Below is a small trained network, with its code and all its weights. Each question gives an input and a target symbol and asks what happens when units are switched off, that is, made to give their printed mean instead of their output.

import numpy as np


def w(rows, s, z=0):
    codes = np.array(rows[::2]) - 128.0
    scale = np.full(codes.shape[1], s)
    scale[-1] = z or s
    return codes * scale


def f(y):
    return np.maximum(y, 0)


def softmax(a):
    e = np.exp(a - a.max(-1, keepdims=True))
    return e / e.sum(-1, keepdims=True)


def log_softmax(a):
    a = a - a.max(-1, keepdims=True)
    return a - np.log(np.exp(a).sum(-1, keepdims=True))


def net(x, mask):
    ids = ['αβγδεζηθλμξστφψω'.index(c) for c in x.split()]
    T = len(ids)
    res = E[ids] + P[:T]
    q, k, v = (res @ M[0].T for M in (Q, K, V))
    z = softmax(np.where(np.tri(T) > 0, q @ k.T / 3**0.5, -1e9)) @ v
    res = res + np.where(mask[0], z, O[0][:, -1]) @ O[0][:, :-1]
    y = f(res @ A[0][:, :-1].T + A[0][:, -1])
    res = res + np.where(mask[1:17], y, B[0][:, -1]) @ B[0][:, :-1]
    return log_softmax(res[-1] @ U[:, :-1].T + U[:, -1])


Q, K, V, O, A, B = {}, {}, {}, {}, {}, {}
E = w([
[184,100,150,89],'α',
[129,181,129,73],'β',
[203,85,83,121],'γ',
[125,169,85,98],'δ',
[180,56,50,158],'ε',
[175,106,212,50],'ζ',
[184,114,111,82],'η',
[172,56,161,131],'θ',
[95,72,90,227],'λ',
[65,54,226,159],'μ',
[175,137,198,33],'ξ',
[57,128,128,83],'σ',
[101,143,3,143],'τ',
[26,112,68,152],'φ',
[162,45,115,158],'ψ',
[159,56,110,136],'ω',
],0.019)
P = w([
[138,1,20,35],'0',
[159,99,150,116],'1',
[144,74,140,139],'2',
[133,111,146,124],'3',
[134,104,141,132],'4',
[135,103,134,138],'5',
[143,109,126,144],'6',
[132,111,129,135],'7',
[129,101,125,139],'8',
[126,103,126,122],'9',
[129,101,132,122],'10',
[129,102,133,115],'11',
[124,92,121,131],'12',
[125,95,137,115],'13',
],0.0097)
Q[0] = w([
[151,52,77,93],'head 0',
[8,247,107,251],'head 0',
[131,97,126,120],'head 0',
],0.012)
K[0] = w([
[97,51,2,7],'head 0',
[157,220,163,216],'head 0',
[29,94,101,105],'head 0',
],0.01)
V[0] = w([
[159,66,162,174],'head 0',
[80,73,108,182],'head 0',
[103,126,255,113],'head 0',
],0.019)
O[0] = w([
[177,42,221,199,171],'head 0',
[76,169,201,249,156],'head 0',
[60,33,122,132,5],'head 0',
],0.011)
A[0] = w([
[66,202,110,144,123],'neuron 0',
[163,108,153,185,97],'neuron 1',
[143,159,172,183,162],'neuron 2',
[187,162,91,48,145],'neuron 3',
[35,80,111,170,138],'neuron 4',
[69,220,147,221,83],'neuron 5',
[53,149,54,34,43],'neuron 6',
[62,121,217,65,100],'neuron 7',
[157,67,92,76,35],'neuron 8',
[222,121,97,167,116],'neuron 9',
[138,254,13,95,178],'neuron 10',
[71,150,182,124,157],'neuron 11',
[154,122,249,130,135],'neuron 12',
[62,84,100,82,134],'neuron 13',
[207,176,179,85,131],'neuron 14',
[77,111,110,94,255],'neuron 15',
],0.0086,0.009)
B[0] = w([
[70,62,200,169,155],'neuron 0',
[111,151,125,101,191],'neuron 1',
[52,146,135,163,224],'neuron 2',
[153,116,158,170,232],'neuron 3',
[111,180,62,91,162],'neuron 4',
[142,69,2,62,198],'neuron 5',
[208,88,71,143,162],'neuron 6',
[141,151,116,164,147],'neuron 7',
[42,160,129,90,160],'neuron 8',
[125,137,178,88,201],'neuron 9',
[97,136,205,92,241],'neuron 10',
[120,88,111,115,160],'neuron 11',
[126,116,87,136,240],'neuron 12',
[109,126,219,169,154],'neuron 13',
[124,106,79,135,247],'neuron 14',
[85,217,103,130,175],'neuron 15',
],0.0084,0.016)
U = w([
[226,2,65,135,161],'α',
[144,144,46,61,75],'β',
[164,157,136,185,87],'γ',
[113,128,172,124,39],'δ',
[159,177,43,146,45],'ε',
[84,30,158,80,117],'ζ',
[151,103,135,128,124],'η',
[119,66,191,174,135],'θ',
[133,107,50,161,223],'λ',
[80,62,145,153,113],'μ',
[123,57,57,75,100],'ξ',
[72,132,144,133,183],'σ',
[63,161,155,131,35],'τ',
[50,154,69,99,90],'φ',
[121,112,117,173,254],'ψ',
[122,118,107,156,205],'ω',
],0.0098,0.0041)

Each question gives the input, a string of symbols that net reads in full, and the target symbol t.
The units are the heads (3 rows each of Q, K, V and O) and the neurons (one row each of A and B). Each row of codes is followed by its name. A weight is (code - 128) times the scale printed after its matrix; where a second scale follows, it is the last column's (O, A, B and U).
mask holds one flag per unit, heads first, then neurons. A switched-off unit (its flag False) gives its mean, the last column of its rows in O or B, instead of its output. The means were averaged over made-up inputs and are rounded, as every weight is.
A unit's drop is (log p(t) with every unit on - log p(t) with that unit switched off) / (log p(t) with every unit on - log p(t) with every unit switched off).
The circuit of an input: a set's keep is (log p(t) with only the set's units on - log p(t) with every unit switched off) / (log p(t) with every unit on - log p(t) with every unit switched off). Starting from the 12 units with the biggest drops (on a tie, the unit counted first), units are removed one at a time, each time the one whose removal leaves the highest keep (on an exact tie, the one counted first), for as long as the keep stays at least 0.8.
circuit, biggest first: the units of the circuit, biggest drop first
unit that matters most: the unit with the biggest drop
k most important neurons: the k neurons with the biggest drops, biggest first
drop when u is switched off: that unit's drop, to one decimal
input λ ε β φ ζ ζ β γ ω, target λ: unit that matters most => neuron 5
input α σ β λ ζ θ δ τ α ε α α α ψ, target α: 3 most important neurons => [neuron 10; neuron 2; neuron 15]
input ζ β ψ τ β ψ α α, target ζ: circuit, biggest first => [head 0; neuron 8]
input θ λ η α α λ, target λ: 2 most important neurons => [neuron 5; neuron 10]
input ε λ ψ ψ, target ε: circuit, biggest first => [head 0; neuron 5]
input τ θ δ θ φ ψ σ α τ ξ τ μ γ, target τ: 3 most important neurons => [neuron 10; neuron 0; neuron 2]
input φ β β γ σ ε τ ε, target φ: circuit, biggest first => [neuron 5; head 0; neuron 2; neuron 10]
input α α α α α ψ ε τ γ η γ, target α: 2 most important neurons => [neuron 2; neuron 10]
input ζ β α ψ ζ ζ λ β α β β α, target ζ: 2 most important neurons => [neuron 8; neuron 13]
input ε γ γ ζ β β α α α γ, target ε: 3 most important neurons => [neuron 5; neuron 14; neuron 12]
input λ δ ψ, target λ: 2 most important neurons => [neuron 5; neuron 2]
input τ ζ α ψ μ ω α ε ζ α φ α, target τ: circuit, biggest first => [neuron 10; head 0]
input ξ η β α ε γ η σ φ α, target ξ: 2 most important neurons => [neuron 8; neuron 6]
input α α λ δ γ β θ, target α: 3 most important neurons => [neuron 10; neuron 15; neuron 2]
input δ φ ψ δ ε λ η α, target δ: unit that matters most => neuron 10
input ξ γ γ ζ γ ζ φ β φ ω, target ξ: 2 most important neurons => [neuron 8; neuron 6]
input λ β σ θ α γ ζ α λ σ γ β ζ, target λ: 4 most important neurons => [neuron 5; neuron 12; neuron 10; neuron 2]
input λ ζ ζ σ λ ω φ ζ α α β φ ζ, target λ: 2 most important neurons => [neuron 5; neuron 12]
input γ α ψ φ α θ ζ α η, target γ: drop when head 0 is switched off => 0.6
input ξ α ξ ξ β ζ α ψ, target ξ: drop when neuron 10 is switched off => 0.2
input α α σ ψ, target α: drop when head 0 is switched off => 1.0
